Below are the code and all the weights of a small trained network. Each question names an input and a class and asks about switching units off, where a switched-off unit gives its printed mean instead of its output.

import numpy as np


def w(rows, s, z=0):
    codes = np.array(rows[::2]) - 128.0
    scale = np.full(codes.shape[1], s)
    scale[-1] = z or s
    return codes * scale


def f(y):
    return np.maximum(y, 0)


def log_softmax(a):
    a = a - a.max(-1, keepdims=True)
    return a - np.log(np.exp(a).sum(-1, keepdims=True))


def net(x, mask):
    res = np.array(x, float).reshape(1, 8) / 4 @ E
    y = f(res @ A[0][:, :-1].T + A[0][:, -1])
    res = res + np.where(mask, y, B[0][:, -1]) @ B[0][:, :-1]
    return log_softmax(res[-1] @ U[:, :-1].T + U[:, -1])


A, B = {}, {}
E = w([
[159,166,186,61,153,69],'x0',
[200,78,159,127,187,61],'x1',
[254,201,165,175,127,182],'x2',
[150,145,119,61,172,135],'x3',
[100,183,175,117,229,170],'x4',
[113,193,54,114,109,64],'x5',
[189,129,144,66,86,217],'x6',
[190,72,44,76,160,107],'x7',
],0.0052)
A[0] = w([
[129,125,93,142,69,107,176],'neuron 1',
[80,150,187,93,159,154,210],'neuron 2',
[110,132,85,147,94,70,230],'neuron 3',
[165,114,181,85,151,114,201],'neuron 4',
[121,226,131,157,204,23,186],'neuron 5',
[109,134,77,134,80,81,200],'neuron 6',
[64,170,156,104,139,124,232],'neuron 7',
[173,89,157,100,136,113,161],'neuron 8',
[207,92,132,58,166,103,168],'neuron 9',
[143,180,70,119,150,165,200],'neuron 10',
[139,103,196,226,132,151,227],'neuron 11',
[91,86,147,191,168,139,158],'neuron 12',
[146,132,214,164,68,153,195],'neuron 13',
[188,141,123,161,69,215,208],'neuron 14',
[131,67,165,162,152,121,165],'neuron 15',
[35,126,146,47,101,183,174],'neuron 16',
[216,109,101,85,159,181,254],'neuron 17',
[126,102,2,146,56,68,175],'neuron 18',
],0.011,0.0026)
B[0] = w([
[142,114,116,96,75,139,185],'neuron 1',
[88,115,113,94,180,174,203],'neuron 2',
[141,55,143,123,86,113,206],'neuron 3',
[126,126,135,71,177,85,203],'neuron 4',
[207,39,206,171,216,161,234],'neuron 5',
[138,63,128,110,69,133,205],'neuron 6',
[98,104,118,123,170,187,203],'neuron 7',
[120,144,125,91,141,68,186],'neuron 8',
[166,153,89,96,191,22,236],'neuron 9',
[184,132,117,188,136,149,190],'neuron 10',
[56,157,221,132,94,110,212],'neuron 11',
[50,117,133,166,103,103,184],'neuron 12',
[120,190,174,53,98,164,200],'neuron 13',
[187,229,149,147,76,171,221],'neuron 14',
[74,137,129,133,133,74,176],'neuron 15',
[68,125,43,93,146,201,220],'neuron 16',
[153,205,65,178,129,70,246],'neuron 17',
[170,44,87,113,1,107,254],'neuron 18',
],0.02,0.0069)
U = w([
[163,79,189,163,197,136,172],'0',
[28,112,207,178,119,74,127],'1',
[131,221,200,93,90,153,120],'2',
[153,144,98,69,182,2,128],'3',
[156,51,82,97,23,103,147],'4',
[77,120,70,71,166,188,150],'5',
[180,175,67,231,105,107,1],'6',
],0.0071,0.00084)

Each question gives the input, the list of numbers given to net, and the class t.
The units are the neurons (one row each of A and B). Each row of codes is followed by its name. A weight is (code - 128) times the scale printed after its matrix; where a second scale follows, it is the last column's (A, B and U).
mask holds one flag per neuron, in row order. A switched-off neuron (its flag False) gives its mean, the last column of its row in B, instead of its output. The means were averaged over made-up inputs and are rounded, as every weight is.
A unit's drop is (log p(t) with every unit on - log p(t) with that unit switched off) / (log p(t) with every unit on - log p(t) with every unit switched off).
The circuit of an input: a set's keep is (log p(t) with only the set's units on - log p(t) with every unit switched off) / (log p(t) with every unit on - log p(t) with every unit switched off). Starting from the 12 units with the biggest drops (on a tie, the unit counted first), units are removed one at a time, each time the one whose removal leaves the highest keep (on an exact tie, the one counted first), for as long as the keep stays at least 0.8.
units of the circuit, in order: the units of the circuit, biggest drop first
k most important neurons: the k neurons with the biggest drops, biggest first
drop of u: that unit's drop, to one decimal
input [5,4,5,-8,-6,-4,-6,-8], class 1: units of the circuit, in order	(neuron 11)
input [-2,0,-2,1,5,-5,3,2], class 5: units of the circuit, in order	(neuron 16; neuron 2)
input [-3,1,2,-2,6,-3,-6,5], class 1: units of the circuit, in order	(neuron 12; neuron 11; neuron 15)
input [7,1,-5,-4,-5,-2,6,-8], class 5: 2 most important neurons	(neuron 16; neuron 14)
input [6,-8,6,4,-7,-4,2,5], class 6: 2 most important neurons	(neuron 14; neuron 17)
input [-6,7,-5,7,-5,-5,-4,8], class 3: 2 most important neurons	(neuron 9; neuron 8)
input [-4,-4,8,0,-5,8,8,7], class 6: 2 most important neurons	(neuron 17; neuron 14)
input [2,-8,7,0,-4,-7,5,7], class 6: 2 most important neurons	(neuron 17; neuron 10)
input [-7,-7,8,5,5,-6,-1,5], class 6: 3 most important neurons	(neuron 17; neuron 10; neuron 4)
input [-8,-8,2,8,8,7,-4,2], class 0: 2 most important neurons	(neuron 5; neuron 10)
input [7,6,4,-3,5,-7,-8,-5], class 1: 2 most important neurons	(neuron 11; neuron 12)
input [-4,4,8,8,8,5,2,-3], class 0: 4 most important neurons	(neuron 5; neuron 18; neuron 2; neuron 4)
input [6,-5,-5,8,8,7,0,3], class 5: 2 most important neurons	(neuron 16; neuron 2)
input [8,5,1,-5,-8,-1,2,-5], class 2: units of the circuit, in order	(neuron 13)
input [-6,3,-2,-1,1,-5,3,-6], class 2: 2 most important neurons	(neuron 13; neuron 14)
input [1,-1,-8,-7,6,-8,-1,-3], class 5: 3 most important neurons	(neuron 16; neuron 2; neuron 7)
input [-2,-4,-4,4,3,3,-3,1], class 5: 2 most important neurons	(neuron 16; neuron 7)
input [-6,8,-7,1,7,3,1,-1], class 0: 2 most important neurons	(neuron 5; neuron 11)
input [2,6,-6,8,4,0,-5,-5], class 0: drop of neuron 5	0.8
input [1,7,2,-3,4,-6,-6,-1], class 1: drop of neuron 11	0.2
input [-4,8,-2,5,6,8,-5,1], class 0: drop of neuron 8	0.0
input [1,-7,-2,-5,7,-4,3,-2], class 5: drop of neuron 16	0.3
